Here is a tiny trained network, its code and every weight. The questions are about switching its units off for an input and a class, where a switched-off unit gives its printed mean instead of its output.

import numpy as np


def w(rows, s, z=0):
    codes = np.array(rows[::2]) - 128.0
    scale = np.full(codes.shape[1], s)
    scale[-1] = z or s
    return codes * scale


def f(y):
    return np.maximum(y, 0)


def log_softmax(a):
    a = a - a.max(-1, keepdims=True)
    return a - np.log(np.exp(a).sum(-1, keepdims=True))


def net(x, mask):
    res = np.array(x, float).reshape(1, 3) / 4 @ E
    y = f(res @ A[0][:, :-1].T + A[0][:, -1])
    res = res + np.where(mask, y, B[0][:, -1]) @ B[0][:, :-1]
    return log_softmax(res[-1] @ U[:, :-1].T + U[:, -1])


A, B = {}, {}
E = w([
[71,94,33,118,235],'x0',
[45,238,159,190,227],'x1',
[2,119,129,152,8],'x2',
],0.0097)
A[0] = w([
[67,110,2,105,182,96],'n0',
[82,118,32,122,124,155],'n1',
[155,202,204,152,43,103],'n2',
[218,144,128,122,165,132],'n3',
[216,163,119,102,176,83],'n4',
[79,141,121,193,48,84],'n5',
[70,105,98,135,67,74],'n6',
[95,233,131,195,154,88],'n7',
[74,165,184,186,178,76],'n8',
[128,146,209,126,68,166],'n9',
[143,16,119,139,123,65],'n10',
[102,146,116,155,71,254],'n11',
[171,48,69,89,59,54],'n12',
],0.011,0.0054)
B[0] = w([
[161,172,186,121,151,228],'n0',
[224,211,98,167,248,197],'n1',
[188,204,148,133,184,250],'n2',
[96,141,27,113,103,206],'n3',
[30,137,89,130,142,200],'n4',
[74,162,87,111,154,214],'n5',
[45,101,55,119,117,196],'n6',
[85,53,149,67,68,221],'n7',
[114,93,177,96,99,207],'n8',
[117,149,131,162,178,235],'n9',
[138,92,178,62,133,186],'n10',
[90,101,114,170,142,228],'n11',
[77,126,195,85,146,238],'n12',
],0.012,0.011)
U = w([
[70,60,244,41,84,84],'0',
[48,145,3,146,113,74],'1',
[157,218,172,158,165,109],'2',
[116,102,117,176,124,251],'3',
[179,69,135,211,24,74],'4',
],0.012,0.013)

Each question gives the input, the list of numbers given to net, and the class t.
The units are the neurons (one row each of A and B). Each row of codes is followed by its name. A weight is (code - 128) times the scale printed after its matrix; where a second scale follows, it is the last column's (A, B and U).
mask holds one flag per neuron, in row order. A switched-off neuron (its flag False) gives its mean, the last column of its row in B, instead of its output. The means were averaged over made-up inputs and are rounded, as every weight is.
A unit's drop is (log p(t) with every unit on - log p(t) with that unit switched off) / (log p(t) with every unit on - log p(t) with every unit switched off).
The circuit of an input: a set's keep is (log p(t) with only the set's units on - log p(t) with every unit switched off) / (log p(t) with every unit on - log p(t) with every unit switched off). Starting from the 12 units with the biggest drops (on a tie, the unit counted first), units are removed one at a time, each time the one whose removal leaves the highest keep (on an exact tie, the one counted first), for as long as the keep stays at least 0.8.
units of the circuit, in order: the units of the circuit, biggest drop first
top k neurons: the k neurons with the biggest drops, biggest first
drop of u: that unit's drop, to one decimal
input [8,-8,-4], class 0: units of the circuit, in order -> n12
input [6,-7,0], class 0: top 3 neurons -> n12, n10, n2
input [-5,5,-7], class 1: units of the circuit, in order -> n3, n4
input [4,-1,2], class 2: units of the circuit, in order -> n1, n0
input [7,5,6], class 2: top 4 neurons -> n1, n0, n3, n4
input [5,-6,-7], class 1: top 2 neurons -> n3, n4
input [5,-4,-1], class 2: top 2 neurons -> n1, n7
input [-4,5,1], class 0: top 3 neurons -> n7, n1, n8
input [4,-4,-3], class 0: top 3 neurons -> n2, n10, n9
input [5,-4,-4], class 2: top 2 neurons -> n7, n0
input [8,8,-1], class 0: top 2 neurons -> n7, n8
input [8,-5,-6], class 2: top 2 neurons -> n0, n1
input [8,5,-8], class 1: top 4 neurons -> n4, n3, n2, n7
input [-7,6,8], class 1: top 2 neurons -> n5, n6
input [-4,-3,1], class 2: top neuron -> n7
input [6,-3,2], class 2: drop of n1 -> 0.4
input [2,-6,-8], class 1: drop of n4 -> 0.6
input [1,7,-2], class 0: drop of n8 -> 0.0
